The symbols move the elements like this.
ga: j531->j470, j631->j651, j115->j322, j549->j875, j127->j472, j470->j989, j103->j959, j930->j139, j45->j531, j205->j103, j974->j538, j395->j460, j989->j988, j604->j808, j846->j922, j73->j420, j981->j570, j628->j974, j926->j384, j538->j205, j651->j759, j460->j730, j139->j64, j559->j699, j212->j549, j853->j200, j309->j395, j622->j127, j44->j297, j699->j604, j978->j305, j193->j704, j322->j720, j342->j707, j344->j809, j909->j309, j505->j115, j988->j543, j809->j36, j177->j45, j875->j553, j543->j802, j759->j944, j578->j342, j674->j177, j802->j981, j384->j559, j704->j512, j730->j978, j761->j909, j911->j513, j826->j824, j611->j674, j420->j954, j297->j846, j200->j255, j959->j44, j305->j622, j472->j926, j954->j611, j36->j930, j894->j841, j944->j911, j922->j73, j707->j826, j675->j761, j841->j193, j513->j675, j808->j628, j255->j344, j824->j894, j706->j853, j64->j631, j553->j578, j570->j212, j512->j505, j720->j706
ku: j531->j720, j631->j974, j115->j730, j549->j139, j127->j531, j470->j706, j103->j578, j930->j604, j45->j322, j205->j553, j974->j549, j395->j420, j989->j853, j604->j981, j846->j824, j73->j841, j981->j809, j628->j212, j926->j989, j538->j875, j651->j538, j460->j954, j139->j808, j559->j543, j212->j930, j853->j127, j309->j73, j622->j45, j44->j707, j699->j802, j978->j674, j193->j909, j322->j978, j342->j759, j344->j384, j909->j922, j505->j460, j988->j200, j809->j559, j177->j115, j875->j64, j543->j255, j759->j205, j578->j651, j674->j505, j802->j344, j384->j988, j704->j309, j730->j611, j761->j846, j911->j959, j826->j911, j611->j512, j420->j193, j297->j826, j200->j472, j959->j342, j305->j177, j472->j470, j954->j704, j36->j699, j894->j675, j944->j103, j922->j894, j707->j944, j675->j297, j841->j761, j513->j44, j808->j570, j255->j926, j824->j513, j706->j622, j64->j628, j553->j631, j570->j36, j512->j395, j720->j305
li: j531->j706, j631->j538, j115->j978, j549->j64, j127->j470, j470->j853, j103->j342, j930->j808, j45->j720, j205->j578, j974->j875, j395->j954, j989->j200, j604->j570, j846->j894, j73->j193, j981->j36, j628->j549, j926->j988, j538->j553, j651->j205, j460->j611, j139->j628, j559->j802, j212->j139, j853->j472, j309->j420, j622->j531, j44->j826, j699->j981, j978->j177, j193->j309, j322->j305, j342->j944, j344->j559, j909->j73, j505->j730, j988->j255, j809->j699, j177->j322, j875->j631, j543->j344, j759->j103, j578->j759, j674->j115, j802->j809, j384->j543, j704->j395, j730->j674, j761->j922, j911->j44, j826->j513, j611->j505, j420->j704, j297->j824, j200->j926, j959->j707, j305->j45, j472->j989, j954->j512, j36->j604, j894->j761, j944->j959, j922->j841, j707->j911, j675->j846, j841->j909, j513->j297, j808->j212, j255->j384, j824->j675, j706->j127, j64->j974, j553->j651, j570->j930, j512->j460, j720->j622

The rows follow the links: the fewer symbols apart two elements are, the more alike their rows tend to be.

Each row is also shifted at random along 4 hidden directions that mean nothing.

Each row, then its element:
-16,60,-34,-22,26,16,9,-10,23,43,4,-53,33,12,2,27,35,53,14,26,-8,21,4,20,-93,9,18,-3,21,-61: j127
95,-5,14,-18,84,10,15,-33,0,-37,-25,-24,2,34,-10,-6,63,35,-10,-28,-28,3,-39,-17,-42,15,-27,-21,66,7: j512
-123,-86,-17,1,-36,19,-22,38,-43,-50,-13,70,54,34,45,-21,31,-35,30,-24,26,57,43,1,44,-40,-48,-9,-22,31: j342
76,-79,-3,-46,-16,36,-10,27,-23,-45,35,53,51,-39,8,-48,1,59,94,15,58,29,85,91,-29,-22,-60,36,-52,-13: j944
14,81,-8,-18,34,-13,31,-47,57,35,8,-28,5,2,-31,-13,71,91,33,-15,2,-13,18,43,-32,1,0,32,24,-11: j674
49,51,51,8,33,-19,30,-27,34,-4,-32,9,-10,9,-14,-39,56,27,-13,-49,-17,22,-16,-81,63,-19,-10,22,29,51: j309
-113,86,-33,-3,-21,-41,-7,-21,51,71,-5,-35,-12,10,19,46,23,-45,-54,16,-15,-7,-7,19,-30,-12,47,3,6,-20: j853
53,64,-5,-35,45,-14,12,-48,60,16,4,-24,-6,0,-21,3,83,82,23,-11,3,-18,19,50,-62,11,-12,31,32,-19: j730
-22,-103,-3,-6,-20,15,-31,34,-50,-68,-6,58,12,14,22,-8,-1,-36,22,-6,11,18,28,8,16,-9,-47,-12,-13,23: j103
59,-17,-32,-41,2,22,-38,23,-11,13,-6,-40,17,-15,59,48,-50,-64,-52,64,-28,29,-13,-22,-107,15,26,-31,-3,-85: j344
39,-11,60,-1,-27,-2,-1,8,18,-20,-2,61,-15,-21,-27,-28,16,57,52,-42,2,8,45,-71,79,16,-34,40,-34,43: j44
-9,-59,-13,-41,-41,-30,-56,9,18,-41,9,69,15,-21,47,-19,36,-65,-10,5,33,19,74,87,19,-54,-41,43,-37,27: j959
-87,30,-20,13,55,31,38,-25,0,-6,-8,-16,63,63,-17,-26,99,110,65,-40,5,33,-4,19,-25,-4,-29,-8,52,6: j611
71,-70,-12,-37,41,-27,-31,-28,-2,-77,5,34,-27,12,-6,-14,64,-35,-14,-20,11,-32,23,107,-11,-16,-52,6,31,37: j894
-20,17,-10,-30,2,-71,-28,-48,71,-22,-4,46,-31,9,-1,-6,94,-38,-35,-32,11,-27,39,98,30,-44,-28,48,14,54: j909
-60,2,-40,-13,-19,5,-36,16,-4,22,23,-28,-30,9,-16,82,-28,2,10,29,-17,-59,10,40,-71,68,18,-21,1,-61: j559
27,58,8,32,9,20,36,5,-10,57,-1,-65,0,-9,-1,11,-69,12,-19,29,-20,4,-58,-78,-17,19,59,-28,-1,-40: j926
-42,-73,-14,14,-30,19,-34,46,-58,-20,-2,4,-25,10,13,46,-74,-63,-24,19,-17,-25,-21,-26,-4,41,9,-43,-19,-17: j212
-97,14,-14,49,0,1,5,3,-29,25,-3,-53,-50,51,-37,63,-46,-26,-33,-4,-44,-60,-70,-49,-4,66,47,-59,32,-19: j255
-3,-18,16,-16,-71,23,-19,51,-10,16,7,45,49,-54,55,-16,-47,-4,26,28,24,70,56,-66,24,-34,-2,32,-82,-22: j875
-165,-74,-46,10,-56,-17,-63,25,-29,-22,21,31,-52,35,-20,74,-30,-69,0,5,-6,-72,24,69,7,51,-8,-22,-18,3: j628
43,-23,34,-29,-31,-26,-31,2,33,-22,6,65,-24,-34,-2,-20,21,1,20,-13,16,2,57,7,53,-9,-41,57,-38,33: j911
-86,78,-31,-9,-2,7,18,-5,26,65,-12,-32,51,21,41,17,32,19,-7,16,-12,51,-5,-32,-50,-19,33,-2,5,-50: j470
9,-77,-17,-10,-28,40,-27,54,-58,-25,8,9,16,-13,21,29,-68,-24,15,37,-1,7,8,-19,-38,28,-6,-25,-36,-43: j139
8,-18,3,37,-41,31,23,42,-44,28,24,-18,10,-35,-4,-7,-114,-3,11,37,21,-3,-16,-18,11,5,40,-14,-46,-27: j570
105,35,-6,4,77,38,35,-18,-16,8,-9,-79,18,13,-8,3,-9,52,-1,17,-24,-2,-58,-25,-85,28,18,-39,51,-44: j720

In each set, the symbols that take the first to the second take the third to the fourth, perhaps in another order. Give the fourth.
Answer with the element's name.
-28,-39,4,-27,-55,23,-56,46,-15,-2,14,38,1,-20,26,41,-30,4,34,18,-10,14,50,-52,-21,31,-14,17,-55,-31
to -30,-62,-5,-13,-43,30,-39,45,-35,-9,28,32,-2,-12,-8,42,-37,40,65,16,-8,-10,51,-10,-34,61,-19,6,-49,-38
as 35,-21,1,-45,22,-7,-19,-15,23,-45,-15,44,29,4,32,-35,86,2,8,-21,14,47,38,27,-16,-35,-56,27,16,18
to j761

-23,28,37,-18,15,-15,3,-25,44,-13,-16,43,-3,15,-13,-26,102,64,37,-54,-7,23,36,-40,37,-6,-43,44,11,35
to 59,30,19,10,41,-41,28,-45,35,-14,-14,-4,-23,-1,-20,-43,45,-23,-45,-29,7,-19,-26,43,51,-41,-3,19,36,64
as -25,84,-19,23,-12,-14,37,-19,28,80,41,-58,-20,-21,-53,10,-41,62,22,30,20,-55,-9,81,-23,18,55,12,-11,-26
to j255

-24,88,-8,-14,26,-1,40,-26,48,46,-27,-18,73,7,38,-41,80,39,0,-2,13,88,2,-23,-20,-68,8,26,16,-6
to 2,31,-51,24,52,-14,57,-37,-2,22,13,-66,16,18,-16,-35,1,-15,-34,16,33,-29,-51,140,-32,-47,37,-35,50,1
as 65,-58,55,25,-25,23,-10,36,-39,-31,3,32,-34,-28,-29,-7,-76,23,34,-12,-9,-19,0,-87,61,47,-13,-4,-43,18
to j944

-49,42,25,0,4,-22,19,-27,41,0,-23,38,23,16,10,-44,93,20,4,-50,3,41,19,-34,63,-47,-24,36,10,59
to 68,7,23,7,70,-25,20,-43,13,-34,-19,-20,-49,35,-32,-10,49,-11,-44,-39,-23,-41,-50,11,22,9,-14,-16,67,47
as 80,68,3,-1,48,-31,37,-45,40,33,-15,-60,-12,-6,13,-22,0,-49,-81,13,-10,0,-57,14,-14,-37,41,-1,43,-1
to j531

-82,-11,-1,48,-49,8,11,32,-38,31,8,-8,-7,-9,5,13,-95,-54,-19,14,1,-2,-28,-51,43,6,43,-30,-38,-1
to -29,-53,9,-22,-50,19,-72,49,-20,-20,-18,40,-20,-1,48,75,-25,-60,-18,12,-46,25,25,-114,-22,44,-16,-17,-36,-36
as -74,-29,-9,-9,-74,11,-35,39,-6,14,25,48,9,-27,6,14,-31,13,52,20,24,7,72,17,14,2,-6,25,-67,-12
to j205

-19,29,13,15,-53,-7,-13,22,3,53,22,-14,-43,-35,-21,41,-90,3,3,31,-15,-34,-4,-49,14,48,48,7,-47,-29
to -38,38,11,5,-60,-2,-22,27,13,52,7,-7,-30,-31,4,51,-63,-8,-4,30,-18,-10,12,-78,0,37,42,11,-44,-44
as 83,-46,7,-46,42,5,-21,-11,4,-65,-14,33,31,9,35,-34,79,-8,5,-16,3,41,28,18,-25,-31,-61,14,24,16
to j894

4,-28,-5,-27,-63,28,-27,43,-13,6,27,34,35,-50,24,-6,-51,24,57,39,34,42,73,11,-13,-10,-12,35,-78,-36
to -128,-52,-12,54,-38,29,9,54,-76,2,2,3,-1,27,-3,24,-79,-36,7,6,-10,-2,-26,-50,35,28,20,-45,-18,2
as 2,19,-36,-2,51,-11,-1,-30,8,7,-17,-59,-25,43,-9,41,29,-25,-56,3,-31,-35,-57,25,-71,30,17,-42,69,-32
to j978

-11,49,-29,-25,43,-2,22,-31,32,6,-7,-16,44,29,10,-20,94,45,17,-13,12,32,8,53,-50,-31,-21,11,43,-7
to 29,81,-11,-42,26,-46,-10,-51,78,28,-29,-16,2,-3,40,8,81,-46,-70,0,-17,26,0,6,-35,-49,11,31,31,0
as 19,-30,25,-29,-36,-12,-42,5,23,-33,7,68,-16,-25,-2,-9,35,20,42,-20,15,-1,69,9,40,6,-43,53,-43,29
to j44

10,-34,16,-32,-38,1,-25,19,16,-24,-7,67,42,-27,41,-37,26,-19,23,-4,26,63,66,-10,40,-52,-40,48,-52,20
to -15,-15,46,-17,-40,-46,-50,-7,43,-27,-1,75,-59,-11,-13,19,40,-17,-1,-42,-17,-39,50,-21,73,21,-42,50,-21,49
as 40,95,3,-18,24,-26,25,-43,65,46,-6,-31,14,-16,-1,-21,53,39,-12,1,7,14,-3,17,-21,-34,16,33,19,-5
to j978

43,78,-22,10,-5,-4,44,-27,35,75,51,-71,-16,-52,-47,-5,-57,71,31,50,32,-59,-2,113,-44,7,55,21,-14,-48
to 53,15,-5,26,22,46,38,20,-42,28,14,-73,14,-4,-26,16,-80,51,20,38,-17,-12,-47,-28,-58,46,43,-42,8,-59
as -6,81,-47,-11,-16,-27,26,-23,42,80,33,-59,21,-44,14,-14,-31,-5,-17,55,37,-3,8,117,-47,-51,59,26,-17,-40
to j988

68,-88,19,-8,-28,-27,-48,12,-23,-51,0,34,-61,-21,16,9,-63,-138,-69,11,-4,-30,-8,12,45,-6,-4,-9,-13,36
to 7,-77,-2,-30,-18,2,-42,4,-5,-59,38,62,-31,-7,-52,10,19,63,82,-7,25,-63,78,105,1,49,-55,30,-24,15
as 21,6,13,-34,24,8,9,-13,28,-29,-5,39,39,4,8,-40,96,69,52,-33,15,43,47,3,10,-28,-50,36,3,19
to j420

44,-59,5,-13,37,49,24,14,-36,-58,-23,33,98,20,41,-75,60,39,45,-28,27,96,16,-18,2,-49,-59,-3,14,20
to -5,41,35,-12,10,-37,-2,-36,56,-7,-22,37,-17,13,-6,-22,82,22,-1,-52,-6,9,21,-27,53,-19,-31,43,19,48
as 38,94,0,-2,31,-30,36,-46,59,43,-7,-39,-3,-6,-1,-18,36,10,-27,-5,2,-3,-21,17,-9,-33,27,24,25,5
to j720

17,-17,18,-17,-39,-1,-7,9,11,-18,13,68,43,-40,22,-61,16,18,40,-6,47,51,69,28,57,-62,-35,56,-51,34
to -37,-70,9,-23,-35,1,-57,24,-11,-57,-3,76,-4,14,19,18,43,-28,12,-25,-6,11,49,-28,25,11,-55,13,-19,26
as -31,-41,36,37,3,-18,19,-4,-22,-42,-3,46,-18,23,-39,-49,12,1,15,-55,24,-30,-4,21,108,-16,-27,3,7,85
to j44

